Here is a tiny trained network, its code and every weight. The questions are about switching its units off for an input and a target symbol, where a switched-off unit gives its printed mean instead of its output.

import numpy as np


def w(rows, s, z=0):
    codes = np.array(rows[::2]) - 128.0
    scale = np.full(codes.shape[1], s)
    scale[-1] = z or s
    return codes * scale


def norm(h):
    return h / np.sqrt((h * h).mean(-1, keepdims=True) + 1e-5)


def f(y):
    return np.maximum(y, 0)


def softmax(a):
    e = np.exp(a - a.max(-1, keepdims=True))
    return e / e.sum(-1, keepdims=True)


def log_softmax(a):
    a = a - a.max(-1, keepdims=True)
    return a - np.log(np.exp(a).sum(-1, keepdims=True))


def net(x, mask):
    ids = ['αγδεζηθλμξπστψω'.index(c) for c in x.split()]
    T = len(ids)
    res = E[ids] + P[:T]
    u = 0
    for l in range(3):
        q, k, v = (norm(res) @ M[l].T for M in (Q, K, V))
        z = softmax(np.where(np.tri(T) > 0, q @ k.T / 2**0.5, -1e9)) @ v
        res = res + np.where(mask[u], z, O[l][:, -1]) @ O[l][:, :-1]
        u += 1
        y = f(norm(res) @ A[l][:, :-1].T + A[l][:, -1])
        res = res + np.where(mask[u : u + 4], y, B[l][:, -1]) @ B[l][:, :-1]
        u += 4
    return log_softmax(norm(res)[-1] @ U[:, :-1].T + U[:, -1])


Q, K, V, O, A, B = {}, {}, {}, {}, {}, {}
E = w([
[133,101,131,100,119,86,89],'α',
[141,181,115,134,138,122,115],'γ',
[102,146,165,118,123,182,177],'δ',
[138,64,152,71,167,148,111],'ε',
[122,136,113,72,106,106,93],'ζ',
[53,151,96,111,130,137,182],'η',
[106,92,7,99,129,176,132],'θ',
[164,174,109,98,130,76,95],'λ',
[143,141,131,87,126,132,117],'μ',
[131,175,192,66,136,187,74],'ξ',
[184,85,202,152,107,160,107],'π',
[148,233,59,110,70,118,89],'σ',
[206,83,154,78,170,162,91],'τ',
[136,202,60,107,103,80,108],'ψ',
[79,149,214,247,22,170,78],'ω',
],0.016)
P = w([
[209,210,177,226,254,233,110],'0',
[140,153,47,135,178,232,29],'1',
[149,139,68,124,164,236,40],'2',
[114,138,90,117,160,204,71],'3',
[109,175,128,89,120,225,97],'4',
[145,179,136,71,123,188,96],'5',
[121,179,142,81,155,212,139],'6',
[175,136,140,70,152,137,78],'7',
[91,175,127,65,121,201,147],'8',
],0.0065)
Q[0] = w([
[95,37,98,209,159,121,122],'L0H0',
[101,181,129,97,107,253,4],'L0H0',
],0.0054)
K[0] = w([
[205,55,54,203,203,195,45],'L0H0',
[181,196,247,255,89,34,246],'L0H0',
],0.0047)
V[0] = w([
[2,119,175,122,17,134,39],'L0H0',
[120,113,133,139,124,91,223],'L0H0',
],0.0053)
O[0] = w([
[61,78,58,174,203,163,46,156],'L0H0',
[108,145,81,255,111,86,206,2],'L0H0',
],0.0097,0.0042)
A[0] = w([
[243,120,166,68,122,238,198,250],'L0N0',
[68,2,178,121,151,156,170,122],'L0N1',
[46,138,98,146,170,226,119,246],'L0N2',
[137,123,15,145,201,133,110,231],'L0N3',
],0.0065,0.002)
B[0] = w([
[66,89,75,139,95,76,135,254],'L0N0',
[102,215,154,132,144,144,49,148],'L0N1',
[254,93,141,98,151,68,25,221],'L0N2',
[84,158,166,135,35,159,11,177],'L0N3',
],0.008)
Q[1] = w([
[154,176,164,127,136,104,41],'L1H0',
[181,120,136,219,123,119,255],'L1H0',
],0.0092)
K[1] = w([
[193,134,212,71,83,124,212],'L1H0',
[66,46,65,72,114,49,1],'L1H0',
],0.008)
V[1] = w([
[253,88,197,49,210,169,58],'L1H0',
[184,112,201,2,80,134,157],'L1H0',
],0.0066)
O[1] = w([
[37,109,153,52,68,112,173,200],'L1H0',
[208,60,48,98,77,254,130,254],'L1H0',
],0.015,0.0067)
A[1] = w([
[166,119,66,48,73,161,108,171],'L1N0',
[46,63,111,126,111,120,208,82],'L1N1',
[103,99,120,126,42,105,1,156],'L1N2',
[118,56,151,104,100,65,131,251],'L1N3',
],0.0083,0.0021)
B[1] = w([
[1,85,172,183,182,81,125,252],'L1N0',
[175,111,178,103,25,237,187,135],'L1N1',
[85,146,150,136,168,199,192,236],'L1N2',
[90,254,107,93,191,72,107,155],'L1N3',
],0.0073,0.014)
Q[2] = w([
[105,78,124,111,107,223,2],'L2H0',
[170,177,214,82,227,84,90],'L2H0',
],0.0071)
K[2] = w([
[159,158,78,246,91,162,183],'L2H0',
[117,63,124,139,158,126,135],'L2H0',
],0.012)
V[2] = w([
[94,87,254,151,102,144,215],'L2H0',
[123,56,57,192,71,222,130],'L2H0',
],0.0074)
O[2] = w([
[133,110,108,234,1,122,55,119],'L2H0',
[98,150,151,239,135,152,218,253],'L2H0',
],0.013,0.0065)
A[2] = w([
[82,161,234,131,172,51,34,164],'L2N0',
[72,148,88,101,154,133,115,4],'L2N1',
[54,61,93,219,2,177,160,83],'L2N2',
[70,83,98,171,76,186,254,206],'L2N3',
],0.0076,0.0012)
B[2] = w([
[237,111,54,90,155,147,66,198],'L2N0',
[67,131,150,229,221,196,65,170],'L2N1',
[114,48,177,63,202,57,96,255],'L2N2',
[188,254,29,148,202,23,92,252],'L2N3',
],0.0079,0.0094)
U = w([
[88,77,168,143,142,73,129,124],'α',
[68,111,152,181,95,40,96,84],'γ',
[183,88,48,139,139,206,168,34],'δ',
[116,149,135,249,141,62,114,2],'ε',
[131,95,71,146,178,47,125,72],'ζ',
[202,196,163,182,148,188,177,248],'η',
[247,153,139,93,174,88,99,107],'θ',
[99,113,190,168,156,231,12,162],'λ',
[127,86,107,73,155,133,144,240],'μ',
[52,254,110,87,180,165,138,199],'ξ',
[53,182,148,99,162,127,155,79],'π',
[160,174,156,78,101,43,28,136],'σ',
[72,147,195,80,77,140,143,51],'τ',
[131,165,254,30,177,187,204,76],'ψ',
[123,103,113,104,24,205,163,195],'ω',
],0.0086,0.0023)

Each question gives the input, a string of symbols that net reads in full, and the target symbol t.
The units are the heads (2 rows each of Q, K, V and O) and the neurons (one row each of A and B). Each row of codes is followed by its name. A weight is (code - 128) times the scale printed after its matrix; where a second scale follows, it is the last column's (O, A, B and U).
mask holds one flag per unit, layer by layer, with each layer's heads first. A switched-off unit (its flag False) gives its mean, the last column of its rows in O or B, instead of its output. The means were averaged over made-up inputs and are rounded, as every weight is.
A unit's drop is (log p(t) with every unit on - log p(t) with that unit switched off) / (log p(t) with every unit on - log p(t) with every unit switched off).
The circuit of an input: a set's keep is (log p(t) with only the set's units on - log p(t) with every unit switched off) / (log p(t) with every unit on - log p(t) with every unit switched off). Starting from the 12 units with the biggest drops (on a tie, the unit counted first), units are removed one at a time, each time the one whose removal leaves the highest keep (on an exact tie, the one counted first), for as long as the keep stays at least 0.8.
units of the circuit, in order: the units of the circuit, biggest drop first
unit that matters most: the unit with the biggest drop
top k neurons: the k neurons with the biggest drops, biggest first
k most important neurons of layer l: the k neurons of layer l with the biggest drops, biggest first
input σ ω ω ξ μ ψ ε γ, target λ: units of the circuit, in order -> [L0H0 L2N3 L0N3]
input δ δ σ, target η: units of the circuit, in order -> [L0H0 L0N0 L1H0 L2H0]
input γ μ π, target ε: 2 most important neurons of layer 0 -> [L0N2 L0N0]
input ω η σ α σ δ ξ η, target σ: units of the circuit, in order -> [L1H0 L2H0]
input γ ω λ, target ε: unit that matters most -> L0H0
input σ ω σ λ σ, target λ: top 2 neurons -> [L0N2 L2N3]
input ω μ σ ω μ π δ σ γ, target σ: units of the circuit, in order -> [L1H0 L2H0 L0N0]
input μ ε σ, target δ: units of the circuit, in order -> [L0H0 L1H0 L0N2 L0N0]
input σ ω ω ζ, target λ: units of the circuit, in order -> [L0H0 L2N3 L0N0 L0N3]
input η σ λ μ π, target θ: units of the circuit, in order -> [L0H0 L1H0 L2H0]
input μ ε σ γ τ, target δ: units of the circuit, in order -> [L1H0 L0H0 L0N2 L0N0]
input σ ε ω π π μ, target λ: top 4 neurons -> [L0N2 L2N3 L0N0 L2N2]
input τ ψ ξ μ ψ σ λ π ξ, target ω: units of the circuit, in order -> [L1H0 L0H0]
input σ ω γ, target λ: top 3 neurons -> [L2N3 L0N2 L0N3]
input ω σ σ σ σ δ σ, target σ: top 2 neurons -> [L0N0 L2N0]
input ψ δ η μ σ ξ ε, target ψ: top 3 neurons -> [L0N2 L1N2 L2N3]
input λ ζ π ζ π τ λ, target ζ: top 4 neurons -> [L2N3 L0N2 L0N0 L2N2]
input σ ω δ ω σ δ, target λ: unit that matters most -> L0N2
input ψ σ ε σ σ η, target ψ: top 3 neurons -> [L0N2 L1N2 L0N0]
input δ ω σ ω τ η, target λ: most important neuron of layer 1 -> [L1N3]
input δ ω δ π π, target η: top 2 neurons -> [L0N0 L1N0]
input ψ η ψ σ δ λ, target ψ: top 2 neurons -> [L0N2 L1N2]
input δ η π τ η γ, target η: top 2 neurons -> [L0N0 L2N2]
input σ σ σ θ σ, target λ: top 4 neurons -> [L2N3 L2N1 L0N2 L1N0]
input σ ξ γ σ σ ζ λ, target λ: 3 most important neurons of layer 1 -> [L1N0 L1N3 L1N2]
